Each row has a class, written as a number after it.
[-104 -180 -271   -3  109    4  -10  113   24  -20 -108   71  -60   -7
  157 -122   87 -103  -82 -122  -97 -172 -264  -89  324  -52  223   36
 -236  121   91   91   72  217  208   24] | 5
[-175 -205  -28 -122 -134  -36   10 -191  -92  160 -171   39  -13  -75
 -173 -395  106 -279    9  273   35 -184  166 -384   -9 -125  470   17
 -123  -95  150   79  147  387  -24   30] | 1
[  40 -282 -307  -92  -68  120 -143 -119 -136   -2 -132 -162   13   78
 -115   -1  183  -16  -78   25   44   59  -44  -58  101  -47  -85   35
 -174  180 -128   57  301  113   53   85] | 1
[ 105  -99 -217  208  -79  -66   89 -102   36  137  233   73  122   64
   33 -167 -391 -305  170  -45 -153 -119  250   48  -30  513   -5 -283
  150  -30  181 -318 -518 -359   31    7] | 6
[ 145   14  -69  -55  -68   30  -27 -100  -31   34   -2  -25  -39   35
   25  -48 -121   23   32    0  -40   33   70  162   72   57  -52   34
    9   -6  -96   68  -36  -35   -2  -17] | 5
[ 230 -112 -208  -27   82   94   50 -151  -54  178  234   68 -188  149
   75 -194 -318  -80 -244 -275  -66   68 -119  232   73  308 -226 -199
 -270   96  -96 -152 -144  -24   35 -144] | 0
[ -53  176  -70   85    0    9   36   88  -40  -81   61    6   47   32
   31 -155  -55   16   86   55  -10  -36  -70   40   28  -44 -123 -134
  223 -159   18   20   26  131  -45   32] | 0
[ 123   -3   31  -87 -214  -50  -72  -71 -147  -70  149 -145   45  168
    4 -200 -232  151   59  134   98  361  206  576   14   95 -284   72
   90   19 -647  -53 -430   34   41   38] | 2
[-182   67   78  -91   28 -102   96 -106   25   63 -288    2 -373   42
    6  -84 -194  -90  128 -133  104   20  185 -260  126   -5  207  113
    5   52   26   12  103  605   36 -106] | 5
[  53   28  -68  -45  -63  -65    3  -52  -12   35  -14    2   -1  -21
   23 -163 -235  -49   32  -39  -82  -59  136   89   93   84    5   44
   74  -14    7   27 -120    1   93  -98] | 1
[ 234  164  -85  157  -80   64  108 -165  130  136   73  -12 -184  208
  -30   96 -459 -137  -22 -142  -58   71  145   -7 -151  479 -328   40
  229  -95  234   -1 -153   52 -100 -112] | 0
[ 156  -99   73  -30   -5  217 -143 -234 -248  -75  126   45  -18  176
  -55  216   32  130 -128 -177  185  209  -13  -65 -149   31 -209 -178
 -347   20 -243 -189  364  -81   -5  104] | 9
[-161  119  -52   29   84  -32   25  192   79  -93  -85   83  -57  -47
   69  113  297  203  -56  125   16   86 -257 -101  175 -184   12  111
   86   29  103   80  132  350  -81    3] | 7
[ 125  -72  -62 -410 -326  666 -278 -517 -314  180  112 -155   23  150
 -332 -136 -589 -182  -54 -651  208   34  194  193 -171  285 -142 -497
 -353 -124 -372 -107  -42 -111   56  175] | 4
[  -3   43 -157  -46  -88  -44  -46  -20  -18  -27   10  -56   59  -35
  -36 -175 -226  -29   66    8  -69  -48  129   55   94   87  -95  -18
  163  -75  -31  -29  -39   -3   54  -33] | 9
[ -89  -27  -84   44  -28  123   25  140  -26  -78  -28   14  -71   90
   12  -39    2  111  -35    8   31  125 -200    7   26   22    8   -4
  -46  -61  -39   26   22  232  -28   67] | 7
[  26  -37 -154 -213 -244  -98  -63 -157  156  370 -151 -207 -245   59
 -158 -264 -564 -313  -25 -284  178 -173  465  -79  -60   83  291  -29
  341   23   49  -27 -222  144  165 -110] | 7
[ 180  -96  199   68 -295  231  -52 -105 -223  203  248 -177  341   73
 -279 -633 -318 -366  244  461 -103    2   79  366 -406  122 -208  -58
  352 -340  -73 -174 -367 -247  -86  -52] | 8
[  20  -16 -143   22   48 -136    7   76  -13   -9  -61  -64  -51  -52
   15  -60  303   50   43   84  -15  -61  -78   40  192 -161   82   61
  -51   31    3   83   99  107  -15   58] | 1
[  50  263  503   58   52  126   47  -44   39  -24   43   50  -55   87
  147  397   65  205  127  -33  101  224   47  208 -154    4  -99   94
   44  -19 -205   91 -265  -73  -14   58] | 2
[ -17  -51   89  135  -20   21 -138 -247 -164   84 -156  -22   89  120
 -276   27  387  -43   50  570  109  356  -31 -288 -196  -87 -211   94
  235    4  -84 -145  362 -104 -204    0] | 9
[-165 -188   49 -201  -15  152  118 -119   35  271  165   29   36 -173
  -63 -180 -281 -448   -1 -339  -73 -478   99 -235  132   64  301 -247
 -249   80  111  -58 -478   56  183  -73] | 0
[-196   93  -30 -137   65  129   27  -43  -26   50   43   73   -2  -80
  -49  -41  -43 -263 -188  136  -34  -63  -97 -164  120  -92   33   16
   14   29  -60 -105 -358  101   49  -20] | 2
[ -81 -150  -85  -58    8 -105   28   74  -29   14   33   -5  111  -54
  -10  -48  134  -64  -54   92  -57   64 -154 -137  -33  -50  163  -45
 -215  119   57  -59   75  139  167   68] | 9
[ 206   -6  -46  -86  137  132  -31 -267   45   12 -133  145 -360   81
  368  196  170  182 -298 -190  100 -121 -126  268  212 -298   35  258
 -417  178 -100  107  224  -51  194  -79] | 4
[ 203   22 -368  -90 -255  122   30 -224   29 -223  213 -383   62  201
   55  -42 -657   26 -180  -81 -298  112  253  737   -3  316 -716  152
  267  -23 -367  -52 -413 -391  -46   38] | 4
[-186  144  451  246   18  169 -124  207  132 -326 -314  -40  -28  -37
  -10  410  199  242  -76   46  284   80 -136 -223 -287 -195  -66  185
  164 -168 -142 -110  -51 -127 -181  112] | 9
[  26   77 -132  -48  -87 -201  -34   50   22  -58   47  -49  -31  -70
  -21 -248 -246   49   -4  -84  -90   27   67  162   10   25  -90  -34
   98  -64   54  -26   10  140  101  -40] | 5
[  16 -176  -84  -53  -35  -25  -95   19   58 -121 -264 -177 -151   84
  -33  261  -20   85 -219  -76  219   48  -36 -214 -133  -41   12  200
 -171  211 -110   92  258   30   75   42] | 6
[ 192  104  218  118   64   51  -84  229  -27  159  403   18  125   71
 -349  206  -19  -40  162 -533  341   25 -109 -111 -401    2 -272 -424
  460 -196  142  -20  408  -79 -195   46] | 9
[  65 -299 -111 -143 -124 -484   64 -191   62  560 -262  -46  166 -187
 -107 -267  172 -287  444   60  -77 -166  468  -66  171   21  795  196
   81  157  188   39  -83 -225   79 -123] | 3
[ -62   94 -222  177  -99 -313   63  -25  -19   76  166   56  244  -69
 -168 -574 -364 -378  354  361  -97  -77  262 -148 -131  408  -38 -407
  381 -227  321 -118  -74  -73 -136 -130] | 0
[-242   -8  103   59   -1 -170  146    1  -60  -10   97   89  122   13
 -113  -28 -154 -161   40  132  234   75  114 -492 -220   94  103 -101
   59  -71 -124 -238 -369  188  -38   30] | 2
[  29   62 -125   51   75  -54   -8  119   71  -49  -83  -17  -57    5
   84  -24  299  164   14   86  -33   56 -197   98  174 -132  -32   70
   27    3   59  114  195  167 -104   35] | 1
[  68 -111 -157 -115  -60 -126    3   72   79   93  -18  -46    1  -85
   28 -256 -195  -52  -15 -157 -150  -91   71   98  120   62  154   42
  -91   71   90   12  -92   48  172  -95] | 3
[ -29  -67  167   90   72  191   -7 -543  102 -152 -324  153  -41  178
  329  320  349  287 -214   15   20   91 -278 -124  -91 -162  -47  229
 -597  137    2  -55  443 -358  -68   14] | 3
[  33 -417 -263  -53  -73 -230  -79 -108 -149  240  -68  137  374  -56
 -129 -707  259  -90  -31  461 -193  101 -111  -36   27   49  315  103
 -248   44  141 -185  240 -240   34  -88] | 6
[   4   50  -88  -41  -87  -85  -15  115   61  -18   37  -57  -50  -80
  -30 -207 -306    8  -33 -127 -113  -24   66   86   22  112  -46  -45
   82  -52  100  -99 -134  119  118  -70] | 8
[ 127  -73 -244  123   12   66   -8  -37   19  -80   35    9 -222  160
   54   35  -61  -35 -230  -32  -95   13 -105  -56 -150  155 -144  -76
 -247   60  246  -34  191   20   65   19] | 2
[  38   45  340  171  -48  -76   77  -60   41   75   81 -169   22   97
  -44  276  -49  -16  273  170   43  158  263  130 -386   90 -116   97
  405  -82  -31 -138 -232 -244 -121   19] | 9
[ 143  233   57  246  -27 -302   39  180  233  -71   24   -3    1   56
  293 -282  -13  282  247  109   82  136   97  385  176  277 -208   16
  136  -22  -91 -144 -535  327 -116  -85] | 0
[  88  103 -144 -244  -82 -214  -77 -261  -68  -67  159  -23  290  -68
 -136   81  199  -13  -57  305 -220  127   18  245   41  -10 -134  157
  206   66   22  242  151 -203 -310  142] | 1
[  19  -51 -114   64   79 -115   23  178   52   41  -10  -20   95  -63
   59 -143  226  -60  110  116  -14  -65 -155   80   97  -43   96   -6
   40   40   60   95   28   17   -5   22] | 2
[ 191  -60 -182   25   23  -38    4 -152  -64  216  147  184   59   38
   58 -144   -9 -125  200   22 -210    2  -82  121  146   39   44 -149
   67   40  260   -8  257 -215   46 -108] | 4
[  53   59  -74  -71   26  -99  -26   -1   -1   -4   10  -23  -86  -47
  -22  -77 -110   38  -27 -156   -3  -11   43   38   40   42  -29  -40
  -42   -2   20   23   17   63   21  -24] | 1
[-109   89  -23  -11 -184 -272  -36 -285    3  -48 -121    8  -58   99
 -207 -363  -35  102  160  289   50  458  278  103 -107   91 -265   68
  269   13  -61 -253  227  163 -151  -55] | 5
[ 223 -354 -107   39 -154   16  -26   38   25   81 -140 -140   35   21
   43    4 -302    0   65 -309  -91 -169  103  -56 -153  202  219   45
 -378   73  158 -146  -80 -308  137 -131] | 5
[ 362  -41  -86  137  -38  -46   17  280   34   19  402  -61  291   13
  186  199 -159  -64  212   81    5  -91 -262  504  -98   -6 -154  105
  488 -185   22  399   10 -127   77   91] | 5
[ 194 -228 -524  242   19  155  -18  -98  -29  -45   14  137 -110   95
  138  108 -111  -66 -304  -65 -234  -56 -270 -159 -104  201 -145 -103
 -345   -5  498 -133  472  -93  164  -88] | 3
[  38  -30 -199  -35  -48 -105    9  -27   17   38  -23  -69  -33  -86
   14 -113 -192  -42   33 -109 -136 -113  158   81  169  101  -37   31
   50   35   44   -4 -101    4  113  -61] | 0
[-113   -1 -146  -39  -56   79  -80 -152 -120  -49   13  -35   74  -11
 -216   58  185 -165  -35  188   22  103  -54 -199  -74  -75  -78 -163
  -18    2   41  -58  253   36  -53  159] | 5
[ -84 -157 -263 -159   46 -221  -96  -70 -106   69 -128  167 -113 -188
  -96 -182  504   86  -45 -105   17   14  -98 -394  422 -418  255 -210
 -633  210   70 -161  625  372  153  -64] | 9
[  96 -154  246 -449 -346 -272 -108 -134  277  195 -128 -336   30 -112
   24 -160 -435  360  -80 -345 -239  182  362  536  -18 -190   55  351
  166  287 -205 -279 -205 -336  256 -251] | 9
[  78  364  144   -1   11  -95  138  116  242   94  204   88 -168 -121
  102  142 -642   26  233 -610    7 -115  382  104  -99  357  -32 -237
  306 -198  291  -60 -416  167   -6  -91] | 0
[  40  406  253  -46  -89   40  -86  -11 -188  -33  307 -219   55   61
 -249 -150  -67  325  246 -195   85  186  281  463  -30  -68 -528 -222
  580 -294 -383 -247 -259  -35 -269   95] | 1
[ 339   92  308  -74  -56   19   61  -69  -50  223  290   71  332 -135
  236   77 -202  218  460 -520  -16  -83   46  899  188  321   52   27
  257  -72 -298   88 -455 -446  102   79] | 9
[ -55 -118 -169    6  -36  -83  -32  174  -19    4  -43  -55   47  -51
  -75 -199  115   42  -37   63  -58   -9  -56  -90   91 -126   67  -48
  -37   34   30  -69   79   91   79   -1] | 6
[ -5  14 -92  55   3 -66  35  36 -32 -48  16  18 112 -27  96 -77  50  43
  28  77 -78 -52 -97  28  85 -35  49  15 -23 -41  50 -21   1 -48  17  31] | 7
[  25   41  -15  -64  -33 -169   11   56   78   81  -14  -45  -36  -52
   38 -248 -207  -17   57  -43  -35   28  112  155   66   72   74   22
   79   28    3  -27 -160   60  102  -74] | 7
[ 285 -224 -472   23 -107 -179    4 -173  -75  243   62   33  -96   -4
  -31 -404  -94 -223  -88   -6 -246 -183  103 -130   91   55  143 -223
 -442   95  317 -163   93  -36  191 -193] | 3
[  22   16  -63  -58  -44  -53  -11   42  -46   29   41  -54   65  -53
   10 -124  -57   92   57  -73  -60    6   42  181  105  -54  -53   38
  131  -24  -84  -10  -65   37  115   20] | 0
[ 148    8  -95  -86  -92  -40  -54  -32   -6  122  115  -63  -57  -10
  -58 -301 -329 -142   13  -76  -85  -45  101  226  -24  135  -24  -93
   44  -61   71  -15  -58  -33  113  -87] | 5
[  -4  235   15   19  230  291  -14 -222   35   85   34  -57 -354  134
   56  315   21  110 -257 -465  275  -70  -92   27 -194  187 -178 -205
 -165 -180   96  -28  183  113 -154   87] | 1
[ 143  -42 -124   34   20    3    1   19    4  136   66   -6 -117   -2
    9  -50   97   -3   85  -91  -50   14  -92  139   22  -37   14 -120
  -65  -48   91   89  108   96  -42   33] | 2
[-427  287  -65  -95  -22  426 -189  145 -195 -319  104  -17  128  -84
 -269  205 -142  187  -80 -393  273   47 -111 -291   83 -175 -396 -504
  227 -289 -304 -218   66  234 -119  142] | 1
[ -20  148  557  -80 -128  430  -60 -133   -2   25  -30  -11 -143  125
   -7   44 -490   33 -117 -358  109 -160  248  -36 -379  132   61 -160
 -101 -156   -9  -89 -343  -73  -35 -161] | 1
[  34  -83  -97   67   91 -156   48   98   13  -24  -53   47   57  -65
  129   16  408  105   80   88    4  -25 -260   55  134 -233  167   68
 -169   70   60  115  268   -1  -38   69] | 7
[ -20  104  -73   38   15  330  -28  245  -90 -103  317  213 -212   78
   43   32 -312   89 -239  -50  -56   87 -383  102  -69  -15 -209 -235
  118 -202  144   26  149  271  132  -58] | 0
[ -22 -168 -110   80  -31  270  -81   13   67 -164 -159  -44 -173  114
  174  216   29  153 -322  -43 -102   44 -228    4  -30  -74  -83  113
 -333  106   31 -116   89  -93  159   -5] | 2
[  36  -94  -65 -236 -235  159   59 -374   13  330   31   65   76  106
  -75 -285 -443 -138 -242  124 -172  186   16  -67 -228  218  104   -6
  -88  -48  189 -173   44    9   52 -158] | 6
[-464  273  -33  -26 -130 -303   74   87  287 -131 -288  -13  125 -109
 -117  -27 -216   85  -41  115   23   36  376 -612  133  191   98  199
  380  -79  169 -210 -319  283  -83 -133] | 1
[-212  306  122 -371  -58 -671 -127  -80  -97 -149  -89 -122  158 -100
 -152 -177    7  288  140  106  156  406  437   64   66 -545 -101  253
  557  111 -478 -256  101  109  -12   10] | 2
[  44 -189   13    3  -38  117  -22   18   25   -4  -32  -12 -114   66
  -19  -88  -82  -77 -156 -132    1  -65 -136  -57 -137   18   61  -31
 -252   41   36   53   69   72   70    4] | 9
